Here is a tiny trained network, its code and every weight. The questions are about switching its units off for an input and a class, where a switched-off unit gives its printed mean instead of its output.

import numpy as np


def w(rows, s, z=0):
    codes = np.array(rows[::2]) - 128.0
    scale = np.full(codes.shape[1], s)
    scale[-1] = z or s
    return codes * scale


def f(y):
    return y / 2 * (1 + np.tanh(0.7978845608 * (y + 0.044715 * y**3)))


def log_softmax(a):
    a = a - a.max(-1, keepdims=True)
    return a - np.log(np.exp(a).sum(-1, keepdims=True))


def net(x, mask):
    res = np.array(x, float).reshape(1, 6) / 4 @ E
    y = f(res @ A[0][:, :-1].T + A[0][:, -1])
    res = res + np.where(mask, y, B[0][:, -1]) @ B[0][:, :-1]
    return log_softmax(res[-1] @ U[:, :-1].T + U[:, -1])


A, B = {}, {}
E = w([
[50,170,176,75,33],'x0',
[141,194,172,123,104],'x1',
[108,145,194,168,108],'x2',
[164,69,173,149,106],'x3',
[136,249,135,145,152],'x4',
[170,191,75,78,54],'x5',
],0.013)
A[0] = w([
[44,88,197,110,110,187],'neuron 1',
[106,185,86,87,151,186],'neuron 2',
[192,88,126,136,161,173],'neuron 3',
[151,84,39,156,157,148],'neuron 4',
[192,157,200,110,53,194],'neuron 5',
[90,79,125,158,95,152],'neuron 6',
[147,78,79,145,133,181],'neuron 7',
[146,181,112,151,161,196],'neuron 8',
[111,61,108,112,152,115],'neuron 9',
[155,139,186,10,23,154],'neuron 10',
[79,112,140,84,47,141],'neuron 11',
[58,71,184,125,106,187],'neuron 12',
[108,125,184,132,122,150],'neuron 13',
[160,78,116,181,100,98],'neuron 14',
[37,227,137,63,141,232],'neuron 15',
[224,156,166,51,93,243],'neuron 16',
[206,144,172,224,185,172],'neuron 17',
[187,48,57,112,163,200],'neuron 18',
[138,107,105,170,90,81],'neuron 19',
[9,100,125,141,161,253],'neuron 20',
],0.013,0.0048)
B[0] = w([
[237,55,196,160,115,200],'neuron 1',
[76,173,163,27,121,194],'neuron 2',
[86,163,88,110,219,184],'neuron 3',
[146,70,2,8,170,200],'neuron 4',
[55,64,124,191,100,207],'neuron 5',
[192,90,120,166,155,162],'neuron 6',
[196,48,79,94,198,180],'neuron 7',
[24,215,157,107,150,183],'neuron 8',
[145,135,124,117,181,173],'neuron 9',
[61,39,104,139,78,245],'neuron 10',
[129,67,143,162,91,207],'neuron 11',
[241,93,209,147,117,192],'neuron 12',
[151,114,176,171,101,160],'neuron 13',
[138,179,126,89,183,160],'neuron 14',
[122,160,178,58,20,250],'neuron 15',
[46,106,81,235,128,204],'neuron 16',
[121,199,99,190,173,215],'neuron 17',
[120,72,27,45,194,225],'neuron 18',
[155,149,138,108,99,134],'neuron 19',
[199,132,156,58,107,194],'neuron 20',
],0.0079,0.018)
U = w([
[135,194,132,195,192,33],'0',
[119,208,154,52,110,215],'1',
[90,92,131,162,86,7],'2',
[154,96,61,60,209,156],'3',
[254,104,189,158,118,207],'4',
],0.014,0.0019)

Each question gives the input, the list of numbers given to net, and the class t.
The units are the neurons (one row each of A and B). Each row of codes is followed by its name. A weight is (code - 128) times the scale printed after its matrix; where a second scale follows, it is the last column's (A, B and U).
mask holds one flag per neuron, in row order. A switched-off neuron (its flag False) gives its mean, the last column of its row in B, instead of its output. The means were averaged over made-up inputs and are rounded, as every weight is.
A unit's drop is (log p(t) with every unit on - log p(t) with that unit switched off) / (log p(t) with every unit on - log p(t) with every unit switched off).
The circuit of an input: a set's keep is (log p(t) with only the set's units on - log p(t) with every unit switched off) / (log p(t) with every unit on - log p(t) with every unit switched off). Starting from the 12 units with the biggest drops (on a tie, the unit counted first), units are removed one at a time, each time the one whose removal leaves the highest keep (on an exact tie, the one counted first), for as long as the keep stays at least 0.8.
units of the circuit, in order: the units of the circuit, biggest drop first
top k neurons: the k neurons with the biggest drops, biggest first
drop when u is switched off: that unit's drop, to one decimal
input [0,6,-1,6,-5,1], class 2: units of the circuit, in order -> [neuron 5]
input [2,6,2,-3,0,-2], class 2: top 2 neurons -> [neuron 5; neuron 14]
input [6,-2,1,0,8,4], class 2: top 2 neurons -> [neuron 10; neuron 5]
input [7,0,-8,0,6,5], class 2: top 2 neurons -> [neuron 10; neuron 16]
input [-7,8,-4,-2,3,2], class 0: top 2 neurons -> [neuron 17; neuron 8]
input [6,8,-6,4,1,-6], class 4: top 2 neurons -> [neuron 1; neuron 12]
input [-1,5,-2,-4,0,5], class 1: top 3 neurons -> [neuron 2; neuron 15; neuron 11]
input [6,-6,-1,-5,-1,2], class 1: drop when neuron 5 is switched off -> 0.4
input [-4,0,6,7,1,8], class 2: drop when neuron 5 is switched off -> 0.5
input [-6,4,5,6,-2,-4], class 0: drop when neuron 10 is switched off -> 0.1
